Here is a tiny trained network, its code and every weight. The questions are about switching its units off for an input and a class, where a switched-off unit gives its printed mean instead of its output.

import numpy as np


def w(rows, s, z=0):
    codes = np.array(rows[::2]) - 128.0
    scale = np.full(codes.shape[1], s)
    scale[-1] = z or s
    return codes * scale


def f(y):
    return np.maximum(y, 0)


def log_softmax(a):
    a = a - a.max(-1, keepdims=True)
    return a - np.log(np.exp(a).sum(-1, keepdims=True))


def net(x, mask):
    res = np.array(x, float).reshape(1, 7) / 4 @ E
    y = f(res @ A[0][:, :-1].T + A[0][:, -1])
    res = res + np.where(mask, y, B[0][:, -1]) @ B[0][:, :-1]
    return log_softmax(res[-1] @ U[:, :-1].T + U[:, -1])


A, B = {}, {}
E = w([
[156,108,167,205,66,45],'x0',
[121,33,77,100,66,99],'x1',
[126,125,127,130,128,128],'x2',
[126,135,131,124,124,125],'x3',
[161,115,194,56,147,35],'x4',
[3,41,185,141,161,117],'x5',
[67,147,54,140,156,2],'x6',
],0.0088)
A[0] = w([
[160,52,135,60,107,104,193],'n1',
[127,110,187,120,90,165,74],'n2',
[155,103,146,167,137,98,93],'n3',
[145,121,147,224,76,114,83],'n4',
[175,137,88,158,116,148,104],'n5',
[122,115,106,15,178,168,93],'n6',
[137,90,184,128,117,167,75],'n7',
[81,73,132,203,168,160,120],'n8',
[133,100,205,138,127,199,104],'n9',
[77,159,117,163,166,92,111],'n10',
[148,153,144,161,149,138,213],'n11',
[116,151,187,138,183,106,187],'n12',
[161,116,173,58,128,152,127],'n13',
[84,138,73,129,176,83,90],'n14',
[136,90,100,104,113,120,254],'n15',
[127,119,160,183,87,123,92],'n16',
[56,83,227,105,141,127,92],'n17',
[120,155,72,250,101,189,126],'n18',
[134,164,148,189,176,139,226],'n19',
[99,99,75,136,47,155,160],'n20',
[132,126,136,131,119,179,98],'n21',
[126,99,151,104,80,188,99],'n22',
[62,150,112,129,117,94,94],'n23',
[224,168,79,129,111,141,118],'n24',
[164,102,156,77,199,96,94],'n25',
[57,123,125,193,98,171,97],'n26',
[150,149,134,197,97,86,92],'n27',
[36,98,162,162,141,136,68],'n28',
[180,116,178,113,121,156,123],'n29',
[160,141,233,136,47,57,130],'n30',
[110,155,52,96,219,134,153],'n31',
[186,145,84,139,122,117,95],'n32',
[110,188,177,147,146,150,137],'n33',
],0.014,0.0095)
B[0] = w([
[90,110,181,112,109,140,244],'n1',
[228,188,122,174,77,118,174],'n2',
[138,105,101,183,145,152,157],'n3',
[126,82,79,162,188,193,184],'n4',
[173,159,96,53,220,69,176],'n5',
[84,84,52,218,188,231,222],'n6',
[202,165,109,176,112,79,178],'n7',
[146,160,115,41,149,129,210],'n8',
[172,142,114,147,67,83,220],'n9',
[161,125,137,127,75,103,191],'n10',
[77,83,158,110,109,113,216],'n11',
[82,88,185,116,106,138,226],'n12',
[102,181,125,146,108,127,210],'n13',
[200,128,85,224,59,62,194],'n14',
[68,114,225,105,74,155,237],'n15',
[109,77,58,142,186,184,165],'n16',
[151,141,42,43,164,104,244],'n17',
[46,214,169,145,150,105,241],'n18',
[91,3,216,91,73,129,240],'n19',
[112,75,242,114,114,154,203],'n20',
[126,159,105,185,120,123,168],'n21',
[215,140,157,174,102,84,189],'n22',
[190,140,106,146,87,86,174],'n23',
[182,121,114,62,156,135,234],'n24',
[101,206,165,166,210,93,192],'n25',
[92,231,128,108,177,104,191],'n26',
[132,63,85,155,121,161,180],'n27',
[214,98,72,77,174,124,208],'n28',
[107,178,105,136,88,75,202],'n29',
[64,157,90,153,180,182,249],'n30',
[126,109,142,170,109,147,230],'n31',
[172,142,76,46,119,94,177],'n32',
[171,62,141,114,83,186,201],'n33',
],0.0074,0.011)
U = w([
[173,137,51,42,169,116,54],'0',
[186,149,85,249,50,77,73],'1',
[100,99,41,235,174,229,72],'2',
[108,114,144,134,109,141,254],'3',
[104,114,138,126,101,143,229],'4',
[73,189,156,152,170,106,140],'5',
[124,65,183,119,81,156,44],'6',
],0.012,0.0093)

Each question gives the input, the list of numbers given to net, and the class t.
The units are the neurons (one row each of A and B). Each row of codes is followed by its name. A weight is (code - 128) times the scale printed after its matrix; where a second scale follows, it is the last column's (A, B and U).
mask holds one flag per neuron, in row order. A switched-off neuron (its flag False) gives its mean, the last column of its row in B, instead of its output. The means were averaged over made-up inputs and are rounded, as every weight is.
A unit's drop is (log p(t) with every unit on - log p(t) with that unit switched off) / (log p(t) with every unit on - log p(t) with every unit switched off).
The circuit of an input: a set's keep is (log p(t) with only the set's units on - log p(t) with every unit switched off) / (log p(t) with every unit on - log p(t) with every unit switched off). Starting from the 12 units with the biggest drops (on a tie, the unit counted first), units are removed one at a time, each time the one whose removal leaves the highest keep (on an exact tie, the one counted first), for as long as the keep stays at least 0.8.
units of the circuit, in order: the units of the circuit, biggest drop first
most important unit: the unit with the biggest drop
top k neurons: the k neurons with the biggest drops, biggest first
drop of u: that unit's drop, to one decimal
input [6,4,2,-3,-3,8,7], class 0: units of the circuit, in order : (n28; n8)
input [7,7,0,4,-3,0,6], class 2: units of the circuit, in order : (n4; n16)
input [1,-1,5,2,0,4,5], class 1: units of the circuit, in order : (n14)
input [-6,5,7,3,5,-6,0], class 3: top 2 neurons : (n17; n15)
input [5,5,0,-1,-4,1,-7], class 1: top 2 neurons : (n22; n2)
input [6,-7,-1,-1,-2,7,2], class 0: units of the circuit, in order : (n28; n17)
input [-4,-8,6,-8,-2,5,8], class 1: top 2 neurons : (n14; n23)
input [-6,-3,-4,6,-7,-1,-3], class 5: top 2 neurons : (n18; n26)
input [-4,8,-4,5,-5,0,6], class 6: top 2 neurons : (n20; n15)
input [7,-6,7,2,5,-1,5], class 2: units of the circuit, in order : (n30; n27)
input [8,3,7,-5,-7,-6,7], class 2: top 2 neurons : (n4; n27)
input [-3,4,-5,-8,-4,8,8], class 0: top 3 neurons : (n8; n28; n17)
input [8,-5,4,-8,-6,4,-8], class 1: top 2 neurons : (n9; n2)
input [-2,-8,7,0,-2,-6,-2], class 6: top 3 neurons : (n19; n33; n17)
input [8,-3,-3,7,-8,-8,-5], class 0: top 4 neurons : (n5; n24; n32; n6)
input [4,-7,4,2,-3,-3,-2], class 6: units of the circuit, in order : (n19)
input [-4,-7,2,8,-7,7,-3], class 4: top 2 neurons : (n19; n33)
input [7,-2,-2,-5,-7,2,5], class 2: top 2 neurons : (n4; n27)
input [6,-4,-6,0,1,-6,1], class 0: units of the circuit, in order : (n24; n32)
input [0,4,-1,5,-5,4,-5], class 1: most important unit : n22
input [5,-5,5,-7,-3,-4,2], class 4: drop of n19 : 0.7
input [-5,-8,-1,2,2,0,0], class 6: drop of n30 : 0.1
input [-2,3,-6,1,-7,3,-4], class 5: drop of n18 : 0.3
